Here is a tiny trained network, its code and every weight. The questions are about switching its units off for an input and a target symbol, where a switched-off unit gives its printed mean instead of its output.

import numpy as np


def w(rows, s, z=0):
    codes = np.array(rows[::2]) - 128.0
    scale = np.full(codes.shape[1], s)
    scale[-1] = z or s
    return codes * scale


def f(y):
    return y / 2 * (1 + np.tanh(0.7978845608 * (y + 0.044715 * y**3)))


def softmax(a):
    e = np.exp(a - a.max(-1, keepdims=True))
    return e / e.sum(-1, keepdims=True)


def log_softmax(a):
    a = a - a.max(-1, keepdims=True)
    return a - np.log(np.exp(a).sum(-1, keepdims=True))


def net(x, mask):
    ids = ['ΞΩαγζηλμφ'.index(c) for c in x.split()]
    T = len(ids)
    res = E[ids] + P[:T]
    r = res
    for j in range(2):
        rows = slice(3 * j, 3 * j + 3)
        q, k, v = (r @ M[0][rows].T for M in (Q, K, V))
        z = softmax(np.where(np.tri(T) > 0, q @ k.T / 3**0.5, -1e9)) @ v
        o = O[0][rows]
        res = res + np.where(mask[j], z, o[:, -1]) @ o[:, :-1]
    y = f(res @ A[0][:, :-1].T + A[0][:, -1])
    res = res + np.where(mask[2:6], y, B[0][:, -1]) @ B[0][:, :-1]
    return log_softmax(res[-1] @ U[:, :-1].T + U[:, -1])


Q, K, V, O, A, B = {}, {}, {}, {}, {}, {}
E = w([
[179,108,248,158,119],'Ξ',
[187,213,105,110,208],'Ω',
[125,204,191,30,75],'α',
[122,59,115,47,122],'γ',
[209,59,116,156,148],'ζ',
[115,71,153,118,212],'η',
[196,80,131,88,66],'λ',
[100,39,138,134,102],'μ',
[173,111,48,135,88],'φ',
],0.014)
P = w([
[39,185,58,254,68],'0',
[220,75,121,111,115],'1',
[221,86,137,99,138],'2',
[224,78,128,82,123],'3',
[228,86,153,62,139],'4',
[236,78,148,63,137],'5',
[233,73,159,58,138],'6',
],0.0059)
Q[0] = w([
[132,109,107,149,168],'head 1',
[173,93,147,76,115],'head 1',
[2,176,118,176,110],'head 1',
[136,173,105,193,177],'head 2',
[143,56,128,126,108],'head 2',
[97,130,110,192,103],'head 2',
],0.017)
K[0] = w([
[178,112,75,194,145],'head 1',
[64,195,126,168,101],'head 1',
[231,62,161,29,187],'head 1',
[196,103,128,96,249],'head 2',
[79,57,112,254,73],'head 2',
[179,75,161,146,121],'head 2',
],0.0092)
V[0] = w([
[143,229,101,18,76],'head 1',
[17,214,174,147,177],'head 1',
[55,88,164,120,1],'head 1',
[188,71,235,48,6],'head 2',
[30,166,74,154,180],'head 2',
[59,177,27,105,135],'head 2',
],0.0073)
O[0] = w([
[130,254,130,157,103,2],'head 1',
[7,156,176,109,142,78],'head 1',
[87,156,70,57,103,156],'head 1',
[11,172,81,172,89,183],'head 2',
[152,100,171,68,148,33],'head 2',
[179,156,134,48,153,53],'head 2',
],0.0098,0.0029)
A[0] = w([
[150,31,90,176,254,168],'neuron 1',
[149,207,195,86,175,155],'neuron 2',
[122,206,151,70,19,253],'neuron 3',
[176,20,124,162,156,90],'neuron 4',
],0.0069,0.0049)
B[0] = w([
[79,235,178,92,62,254],'neuron 1',
[119,38,122,151,81,152],'neuron 2',
[153,64,80,186,253,176],'neuron 3',
[48,251,82,155,148,237],'neuron 4',
],0.0072,0.0085)
U = w([
[99,95,131,62,154,120],'Ξ',
[163,81,130,164,139,172],'Ω',
[129,233,143,169,72,108],'α',
[75,79,152,174,85,184],'γ',
[70,166,210,119,184,107],'ζ',
[216,173,152,122,193,104],'η',
[159,101,234,225,143,255],'λ',
[115,135,125,189,253,53],'μ',
[173,125,79,194,87,46],'φ',
],0.0066,0.0026)

Each question gives the input, a string of symbols that net reads in full, and the target symbol t.
The units are the heads (3 rows each of Q, K, V and O) and the neurons (one row each of A and B). Each row of codes is followed by its name. A weight is (code - 128) times the scale printed after its matrix; where a second scale follows, it is the last column's (O, A, B and U).
mask holds one flag per unit, heads first, then neurons. A switched-off unit (its flag False) gives its mean, the last column of its rows in O or B, instead of its output. The means were averaged over made-up inputs and are rounded, as every weight is.
A unit's drop is (log p(t) with every unit on - log p(t) with that unit switched off) / (log p(t) with every unit on - log p(t) with every unit switched off).
The circuit of an input: a set's keep is (log p(t) with only the set's units on - log p(t) with every unit switched off) / (log p(t) with every unit on - log p(t) with every unit switched off). Starting from all 6 units, units are removed one at a time, each time the one whose removal leaves the highest keep (on an exact tie, the one counted first), for as long as the keep stays at least 0.8.
circuit, biggest first: the units of the circuit, biggest drop first
unit that matters most: the unit with the biggest drop
top k neurons: the k neurons with the biggest drops, biggest first
heads that matter: for each layer, one digit per head in row order, 1 if its drop is at least 0.15 and else 0, layers parted by /
drop of u: that unit's drop, to one decimal
input φ λ φ φ ζ, target η: heads that matter -> 11
input α ζ Ξ λ α Ω, target μ: circuit, biggest first -> [neuron 3; head 1; neuron 1]
input ζ Ξ ζ μ, target α: top 2 neurons -> [neuron 4; neuron 1]
input Ω μ φ Ξ Ω α, target λ: circuit, biggest first -> [head 1; neuron 4; neuron 3]
input α ζ α γ μ μ, target μ: circuit, biggest first -> [neuron 3; head 1; neuron 1]
input Ξ ζ λ ζ, target γ: unit that matters most -> head 2
input η Ω η ζ, target ζ: circuit, biggest first -> [head 1; neuron 1; neuron 4; head 2]
input φ α α φ, target η: circuit, biggest first -> [head 2; head 1]
input α η λ μ η γ, target μ: top 2 neurons -> [neuron 3; neuron 1]
input α λ μ ζ, target μ: drop of neuron 3 -> 1.2
input ζ Ξ μ, target α: drop of neuron 4 -> 0.6
input μ ζ μ μ λ, target Ξ: drop of neuron 2 -> 0.0
